Below are the code and all the weights of a small trained network. Each question names an input and a class and asks about switching units off, where a switched-off unit gives its printed mean instead of its output.

import numpy as np


def w(rows, s, z=0):
    codes = np.array(rows[::2]) - 128.0
    scale = np.full(codes.shape[1], s)
    scale[-1] = z or s
    return codes * scale


def norm(h):
    return h / np.sqrt((h * h).mean(-1, keepdims=True) + 1e-5)


def f(y):
    return np.maximum(y, 0)


def log_softmax(a):
    a = a - a.max(-1, keepdims=True)
    return a - np.log(np.exp(a).sum(-1, keepdims=True))


def net(x, mask):
    res = np.array(x, float).reshape(1, 8) / 4 @ E
    u = 0
    for l in range(3):
        y = f(norm(res) @ A[l][:, :-1].T + A[l][:, -1])
        res = res + np.where(mask[u : u + 8], y, B[l][:, -1]) @ B[l][:, :-1]
        u += 8
    return log_softmax(norm(res)[-1] @ U[:, :-1].T + U[:, -1])


A, B = {}, {}
E = w([
[124,126,98,114,128,153,124,127,131,131,124,103],'x0',
[119,152,188,232,187,196,118,137,29,32,123,46],'x1',
[1,154,86,121,134,62,65,155,97,77,115,134],'x2',
[134,120,120,136,123,97,113,99,115,148,141,105],'x3',
[123,124,140,124,138,126,136,118,129,126,107,129],'x4',
[111,108,133,152,114,129,131,118,161,131,123,113],'x5',
[128,30,134,125,179,202,31,28,111,114,135,193],'x6',
[129,123,113,122,144,131,127,125,143,130,120,111],'x7',
],0.0098)
A[0] = w([
[128,57,96,135,157,146,11,68,145,102,127,231,180],'L0N0',
[205,154,117,102,78,140,209,83,172,196,129,174,87],'L0N1',
[140,46,157,187,182,184,117,70,82,81,168,111,87],'L0N2',
[136,200,178,153,109,136,174,174,84,100,126,3,88],'L0N3',
[69,194,107,151,123,85,8,144,124,60,82,122,13],'L0N4',
[209,121,163,123,140,178,202,89,144,164,160,114,251],'L0N5',
[126,142,149,206,161,139,108,140,69,50,111,59,41],'L0N6',
[182,89,124,93,114,128,162,123,144,243,104,163,194],'L0N7',
],0.0072,0.0035)
B[0] = w([
[69,148,99,95,181,166,159,2,165,170,82,252,255],'L0N0',
[80,55,168,80,161,107,95,209,77,64,154,77,217],'L0N1',
[226,138,146,179,83,125,60,194,49,128,94,130,232],'L0N2',
[90,210,116,176,186,93,176,113,205,161,184,220,225],'L0N3',
[47,76,153,82,99,72,147,103,154,103,231,95,194],'L0N4',
[162,148,188,201,145,170,150,110,124,214,188,91,233],'L0N5',
[112,103,146,39,167,199,159,114,213,167,201,58,224],'L0N6',
[32,149,133,103,140,154,161,129,103,63,212,55,231],'L0N7',
],0.0079,0.0087)
A[1] = w([
[230,124,150,148,163,172,57,165,120,116,114,113,3],'L1N0',
[83,112,56,60,52,27,171,101,127,83,69,185,163],'L1N1',
[125,101,130,108,157,114,112,198,170,89,178,59,189],'L1N2',
[46,2,146,62,171,170,44,62,102,88,165,163,134],'L1N3',
[191,81,167,105,98,130,200,160,167,214,144,105,9],'L1N4',
[128,53,142,115,174,188,69,88,93,61,135,146,132],'L1N5',
[57,174,83,105,150,78,123,77,200,47,137,125,209],'L1N6',
[80,127,122,92,106,81,144,192,167,108,162,84,100],'L1N7',
],0.0077,0.002)
B[1] = w([
[173,97,54,147,1,90,30,138,66,115,71,132,156],'L1N0',
[242,50,57,144,71,186,59,200,109,39,49,147,189],'L1N1',
[122,86,168,64,86,102,118,77,83,64,95,201,197],'L1N2',
[159,246,123,218,202,155,169,161,212,231,238,124,254],'L1N3',
[21,254,75,99,208,99,100,76,204,116,131,151,163],'L1N4',
[198,138,193,189,115,130,128,145,133,188,152,129,193],'L1N5',
[160,57,159,117,96,151,93,94,95,174,41,112,221],'L1N6',
[154,157,179,122,63,153,140,81,47,105,59,59,205],'L1N7',
],0.008,0.012)
A[2] = w([
[215,71,118,163,97,87,75,202,121,91,59,117,2],'L2N0',
[56,179,225,47,101,93,190,122,118,52,127,64,67],'L2N1',
[218,115,118,161,64,138,85,80,100,161,52,173,20],'L2N2',
[172,163,43,165,143,159,52,111,135,145,96,223,118],'L2N3',
[135,101,16,129,149,143,87,115,130,170,74,231,85],'L2N4',
[193,123,58,98,46,84,83,211,96,91,2,80,95],'L2N5',
[87,210,80,103,185,134,96,134,113,218,225,116,65],'L2N6',
[110,131,197,28,78,93,190,98,33,85,174,56,3],'L2N7',
],0.008,0.0023)
B[2] = w([
[152,150,227,198,131,248,74,39,75,182,156,160,170],'L2N0',
[91,29,9,81,129,76,82,143,139,146,148,145,254],'L2N1',
[152,100,108,131,55,119,69,220,13,80,88,68,198],'L2N2',
[47,122,95,98,76,18,164,167,106,13,106,9,211],'L2N3',
[93,65,93,2,103,43,169,202,137,71,95,58,184],'L2N4',
[198,156,181,239,143,176,101,93,109,203,154,140,205],'L2N5',
[151,161,193,146,176,144,178,96,174,103,120,204,248],'L2N6',
[85,95,42,49,135,77,139,151,200,55,28,155,239],'L2N7',
],0.0084,0.0097)
U = w([
[66,61,22,13,106,41,136,150,182,59,90,115,49],'0',
[145,237,194,196,233,193,176,57,203,203,240,192,85],'1',
[255,95,167,184,27,195,25,149,24,127,55,104,251],'2',
],0.012,0.002)

Each question gives the input, the list of numbers given to net, and the class t.
The units are the neurons (one row each of A and B). Each row of codes is followed by its name. A weight is (code - 128) times the scale printed after its matrix; where a second scale follows, it is the last column's (A, B and U).
mask holds one flag per neuron, layer by layer. A switched-off neuron (its flag False) gives its mean, the last column of its row in B, instead of its output. The means were averaged over made-up inputs and are rounded, as every weight is.
A unit's drop is (log p(t) with every unit on - log p(t) with that unit switched off) / (log p(t) with every unit on - log p(t) with every unit switched off).
unit that matters most: the unit with the biggest drop
top k neurons: the k neurons with the biggest drops, biggest first
k most important neurons of layer l: the k neurons of layer l with the biggest drops, biggest first
drop when u is switched off: that unit's drop, to one decimal
input [-1,-2,2,-5,-1,4,0,-8], class 2: unit that matters most	L1N1
input [-4,1,0,-6,7,1,-5,3], class 1: top 3 neurons	(L0N3 L0N1 L0N7)
input [3,-8,0,3,3,0,4,2], class 1: top 4 neurons	(L1N3 L0N7 L0N1 L2N7)
input [-1,7,2,-2,3,-6,0,5], class 0: top 4 neurons	(L0N0 L1N3 L1N2 L0N6)
input [-1,7,1,-4,-7,-3,3,6], class 1: top 3 neurons	(L0N6 L1N1 L1N6)
input [8,-1,1,8,0,7,-6,-3], class 2: 2 most important neurons of layer 0	(L0N5 L0N6)
input [-7,5,1,-5,2,-8,-6,-6], class 0: top 3 neurons	(L1N3 L0N0 L0N5)
input [-5,7,1,5,3,-5,6,-1], class 1: top 3 neurons	(L1N3 L0N6 L0N0)
input [-1,-3,2,-7,2,5,-8,5], class 2: top 2 neurons	(L0N5 L0N6)
input [-7,0,0,-5,-3,-5,-1,-6], class 0: top 2 neurons	(L0N2 L1N1)
input [-8,-3,8,-6,4,-2,0,-7], class 2: 2 most important neurons of layer 1	(L1N1 L1N6)
input [-5,-8,-1,7,8,4,2,-1], class 1: top 2 neurons	(L1N3 L0N7)
input [-6,3,2,1,4,-6,-4,-8], class 0: top 2 neurons	(L1N3 L0N0)
input [1,-3,8,-5,6,4,-3,-5], class 2: unit that matters most	L1N1
input [2,7,2,-4,2,-7,5,6], class 1: top 2 neurons	(L1N3 L0N6)
input [6,-3,-6,-3,-4,-1,-5,-8], class 0: drop when L2N0 is switched off	0.0
input [-7,-1,-3,1,-7,6,-1,7], class 0: drop when L0N0 is switched off	0.1
input [-3,-7,7,-4,0,4,-6,-8], class 2: drop when L1N1 is switched off	0.1
input [0,-4,4,7,7,-8,-1,0], class 2: drop when L1N1 is switched off	0.2
input [1,-4,-8,-5,5,-3,-5,-7], class 0: unit that matters most	L0N1
